Below is a small trained network, with its code and all its weights. Each question gives an input and a target symbol and asks what happens when units are switched off, that is, made to give their printed mean instead of their output.

import numpy as np


def w(rows, s, z=0):
    codes = np.array(rows[::2]) - 128.0
    scale = np.full(codes.shape[1], s)
    scale[-1] = z or s
    return codes * scale


def norm(h):
    return h / np.sqrt((h * h).mean(-1, keepdims=True) + 1e-5)


def f(y):
    return np.maximum(y, 0)


def softmax(a):
    e = np.exp(a - a.max(-1, keepdims=True))
    return e / e.sum(-1, keepdims=True)


def log_softmax(a):
    a = a - a.max(-1, keepdims=True)
    return a - np.log(np.exp(a).sum(-1, keepdims=True))


def net(x, mask):
    ids = ['ΓΠΣΩδελτ'.index(c) for c in x.split()]
    T = len(ids)
    res = E[ids] + P[:T]
    q, k, v = (norm(res) @ M[0].T for M in (Q, K, V))
    z = softmax(np.where(np.tri(T) > 0, q @ k.T / 2**0.5, -1e9)) @ v
    res = res + np.where(mask[0], z, O[0][:, -1]) @ O[0][:, :-1]
    y = f(norm(res) @ A[0][:, :-1].T + A[0][:, -1])
    res = res + np.where(mask[1:9], y, B[0][:, -1]) @ B[0][:, :-1]
    return log_softmax(norm(res)[-1] @ U[:, :-1].T + U[:, -1])


Q, K, V, O, A, B = {}, {}, {}, {}, {}, {}
E = w([
[144,119,114,138,93,130],'Γ',
[152,99,133,148,96,164],'Π',
[97,110,144,171,156,178],'Σ',
[3,140,131,146,56,144],'Ω',
[138,128,116,134,105,127],'δ',
[143,142,120,133,108,152],'ε',
[137,132,118,133,124,134],'λ',
[125,120,115,124,90,124],'τ',
],0.028)
P = w([
[117,137,109,153,184,80],'0',
[126,202,144,150,3,160],'1',
[125,200,166,151,30,151],'2',
[123,175,171,151,35,131],'3',
[130,172,186,146,28,116],'4',
[126,163,191,127,45,103],'5',
[123,77,177,129,44,119],'6',
],0.0071)
Q[0] = w([
[106,109,137,166,80,129],'h0',
[3,172,177,109,187,158],'h0',
],0.028)
K[0] = w([
[162,62,169,139,158,128],'h0',
[94,95,253,111,84,192],'h0',
],0.032)
V[0] = w([
[34,135,58,186,146,41],'h0',
[228,176,110,155,254,145],'h0',
],0.023)
O[0] = w([
[101,137,162,63,141,230,250],'h0',
[164,101,252,134,157,66,1],'h0',
],0.017,0.0082)
A[0] = w([
[95,92,126,223,233,173,127],'n0',
[229,130,115,132,141,77,2],'n1',
[253,147,50,64,128,96,73],'n2',
[151,144,105,145,84,120,138],'n3',
[150,145,94,94,83,156,112],'n4',
[49,126,159,154,159,135,11],'n5',
[175,148,159,71,117,158,166],'n6',
[148,122,182,127,149,101,105],'n7',
],0.03,0.0041)
B[0] = w([
[63,101,252,188,111,137,179],'n0',
[81,246,140,24,161,100,170],'n1',
[188,13,143,197,227,184,170],'n2',
[93,90,95,112,167,148,204],'n3',
[225,135,219,148,126,97,249],'n4',
[112,111,226,168,167,143,170],'n5',
[80,79,55,95,111,42,237],'n6',
[127,182,80,225,112,197,209],'n7',
],0.025,0.013)
U = w([
[250,129,174,115,68,48,189],'Γ',
[137,140,129,86,255,92,124],'Π',
[126,101,66,180,86,38,110],'Σ',
[235,65,110,183,191,147,66],'Ω',
[102,49,151,15,122,88,4],'δ',
[174,243,155,142,133,59,175],'ε',
[111,104,247,159,137,147,149],'λ',
[152,153,123,77,110,216,135],'τ',
],0.0078,0.0017)

Each question gives the input, a string of symbols that net reads in full, and the target symbol t.
The units are the heads (2 rows each of Q, K, V and O) and the neurons (one row each of A and B). Each row of codes is followed by its name. A weight is (code - 128) times the scale printed after its matrix; where a second scale follows, it is the last column's (O, A, B and U).
mask holds one flag per unit, heads first, then neurons. A switched-off unit (its flag False) gives its mean, the last column of its rows in O or B, instead of its output. The means were averaged over made-up inputs and are rounded, as every weight is.
A unit's drop is (log p(t) with every unit on - log p(t) with that unit switched off) / (log p(t) with every unit on - log p(t) with every unit switched off).
The circuit of an input: a set's keep is (log p(t) with only the set's units on - log p(t) with every unit switched off) / (log p(t) with every unit on - log p(t) with every unit switched off). Starting from all 9 units, units are removed one at a time, each time the one whose removal leaves the highest keep (on an exact tie, the one counted first), for as long as the keep stays at least 0.8.
units of the circuit, in order: the units of the circuit, biggest drop first
most important unit: the unit with the biggest drop
k most important neurons: the k neurons with the biggest drops, biggest first
drop of u: that unit's drop, to one decimal
input ε δ τ, target ε: units of the circuit, in order : h0; n1; n7
input Ω Ω ε τ, target Ω: 2 most important neurons : n2; n4
input δ ε δ δ, target δ: units of the circuit, in order : h0; n6
input Ω ε δ Π, target Ω: units of the circuit, in order : h0; n2
input τ δ Π Γ ε λ, target τ: units of the circuit, in order : h0
input Ω λ δ τ τ, target Ω: units of the circuit, in order : h0; n2
input Π Σ Σ Ω δ Σ λ, target Π: units of the circuit, in order : h0; n1; n2
input Σ λ τ, target Σ: units of the circuit, in order : h0; n6; n7
input Σ Ω λ λ, target Σ: 2 most important neurons : n6; n7
input Σ ε ε Σ τ Π τ, target Σ: units of the circuit, in order : h0; n6; n7; n0
input ε Σ δ Σ Ω τ Π, target ε: 2 most important neurons : n1; n7
input ε δ Γ, target ε: 2 most important neurons : n1; n7
input Ω δ ε δ Π, target Ω: drop of n5 : 0.0
input Σ Ω Σ Σ δ, target Σ: drop of h0 : 1.1
input Ω Σ ε Σ ε, target Ω: drop of h0 : 1.6
input Γ λ Γ τ Ω ε ε, target Γ: drop of n4 : 0.6
input Γ Γ λ Ω δ, target Γ: most important unit : n4
